Here is a tiny trained network, its code and every weight. The questions are about switching its units off for an input and a class, where a switched-off unit gives its printed mean instead of its output.

import numpy as np


def w(rows, s, z=0):
    codes = np.array(rows[::2]) - 128.0
    scale = np.full(codes.shape[1], s)
    scale[-1] = z or s
    return codes * scale


def norm(h):
    return h / np.sqrt((h * h).mean(-1, keepdims=True) + 1e-5)


def f(y):
    return np.maximum(y, 0)


def log_softmax(a):
    a = a - a.max(-1, keepdims=True)
    return a - np.log(np.exp(a).sum(-1, keepdims=True))


def net(x, mask):
    res = np.array(x, float).reshape(1, 6) / 4 @ E
    u = 0
    for l in range(2):
        y = f(norm(res) @ A[l][:, :-1].T + A[l][:, -1])
        res = res + np.where(mask[u : u + 5], y, B[l][:, -1]) @ B[l][:, :-1]
        u += 5
    return log_softmax(norm(res)[-1] @ U[:, :-1].T + U[:, -1])


A, B = {}, {}
E = w([
[107,113,27,161],'x0',
[107,104,138,228],'x1',
[255,61,40,104],'x2',
[88,150,178,155],'x3',
[146,79,195,135],'x4',
[253,196,119,226],'x5',
],0.005)
A[0] = w([
[95,119,209,164,194],'L0N1',
[48,159,59,134,250],'L0N2',
[161,125,86,149,151],'L0N3',
[149,143,123,162,18],'L0N4',
[128,163,199,245,76],'L0N5',
],0.012,0.0022)
B[0] = w([
[89,137,92,175,243],'L0N1',
[117,84,164,116,250],'L0N2',
[137,120,6,87,200],'L0N3',
[125,85,166,106,156],'L0N4',
[207,171,162,157,253],'L0N5',
],0.011,0.0054)
A[1] = w([
[161,129,154,138,129],'L1N1',
[148,130,173,147,119],'L1N2',
[161,122,152,77,2],'L1N3',
[169,122,44,110,117],'L1N4',
[161,133,174,1,251],'L1N5',
],0.012,0.0027)
B[1] = w([
[143,224,76,110,170],'L1N1',
[184,144,90,154,174],'L1N2',
[119,131,116,79,144],'L1N3',
[143,99,90,11,254],'L1N4',
[93,146,178,142,239],'L1N5',
],0.011,0.0055)
U = w([
[17,83,237,196,167],'0',
[228,253,187,245,116],'1',
[65,131,255,96,17],'2',
[194,111,111,69,253],'3',
],0.0093,0.0032)

Each question gives the input, the list of numbers given to net, and the class t.
The units are the neurons (one row each of A and B). Each row of codes is followed by its name. A weight is (code - 128) times the scale printed after its matrix; where a second scale follows, it is the last column's (A, B and U).
mask holds one flag per neuron, layer by layer. A switched-off neuron (its flag False) gives its mean, the last column of its row in B, instead of its output. The means were averaged over made-up inputs and are rounded, as every weight is.
A unit's drop is (log p(t) with every unit on - log p(t) with that unit switched off) / (log p(t) with every unit on - log p(t) with every unit switched off).
The circuit of an input: a set's keep is (log p(t) with only the set's units on - log p(t) with every unit switched off) / (log p(t) with every unit on - log p(t) with every unit switched off). Starting from all 10 units, units are removed one at a time, each time the one whose removal leaves the highest keep (on an exact tie, the one counted first), for as long as the keep stays at least 0.8.
circuit, biggest first: the units of the circuit, biggest drop first
k most important neurons: the k neurons with the biggest drops, biggest first
k most important neurons of layer l: the k neurons of layer l with the biggest drops, biggest first
input [-3,6,-8,5,6,-4], class 1: most important neuron -> [L0N5]
input [-2,-2,3,8,8,-6], class 0: 2 most important neurons -> [L1N4, L0N1]
input [5,2,0,4,-7,4], class 3: circuit, biggest first -> [L0N3, L1N4]
input [1,-4,-2,-2,7,-1], class 0: 2 most important neurons of layer 0 -> [L0N5, L0N3]
input [-2,-4,3,6,8,-1], class 1: circuit, biggest first -> [L1N4, L1N1]
input [-4,5,3,-7,-1,-6], class 0: 2 most important neurons of layer 0 -> [L0N3, L0N5]
input [-1,4,-7,-7,-8,-1], class 0: 2 most important neurons -> [L0N2, L1N4]
input [2,-6,7,7,-3,-5], class 2: 2 most important neurons of layer 0 -> [L0N1, L0N3]
input [-2,-3,1,-8,0,-4], class 2: 2 most important neurons -> [L1N5, L0N3]
input [4,-5,-8,-4,-3,1], class 0: circuit, biggest first -> [L1N4, L0N2]
input [8,-7,-5,-1,-8,-1], class 2: 2 most important neurons -> [L0N2, L0N1]
input [-8,3,6,-1,8,-2], class 1: 4 most important neurons -> [L0N3, L1N4, L0N2, L1N1]
input [5,2,2,-2,2,-5], class 0: 4 most important neurons -> [L0N2, L0N5, L0N3, L1N4]
input [-7,2,5,1,5,2], class 1: circuit, biggest first -> [L1N4]
input [-7,-3,-6,-6,5,-2], class 0: 3 most important neurons -> [L0N5, L1N4, L0N1]
input [4,1,1,2,-3,8], class 3: 2 most important neurons -> [L0N3, L1N4]
input [4,-3,6,8,8,-6], class 0: 2 most important neurons of layer 1 -> [L1N4, L1N5]
input [-4,0,-4,-7,4,-6], class 0: circuit, biggest first -> [L1N4, L0N1]
input [-5,-8,8,0,7,-6], class 2: 2 most important neurons -> [L1N5, L0N3]
input [-3,4,-3,8,-6,0], class 1: circuit, biggest first -> [L0N5]
input [7,3,-3,-1,-5,8], class 3: 2 most important neurons of layer 1 -> [L1N4, L1N5]
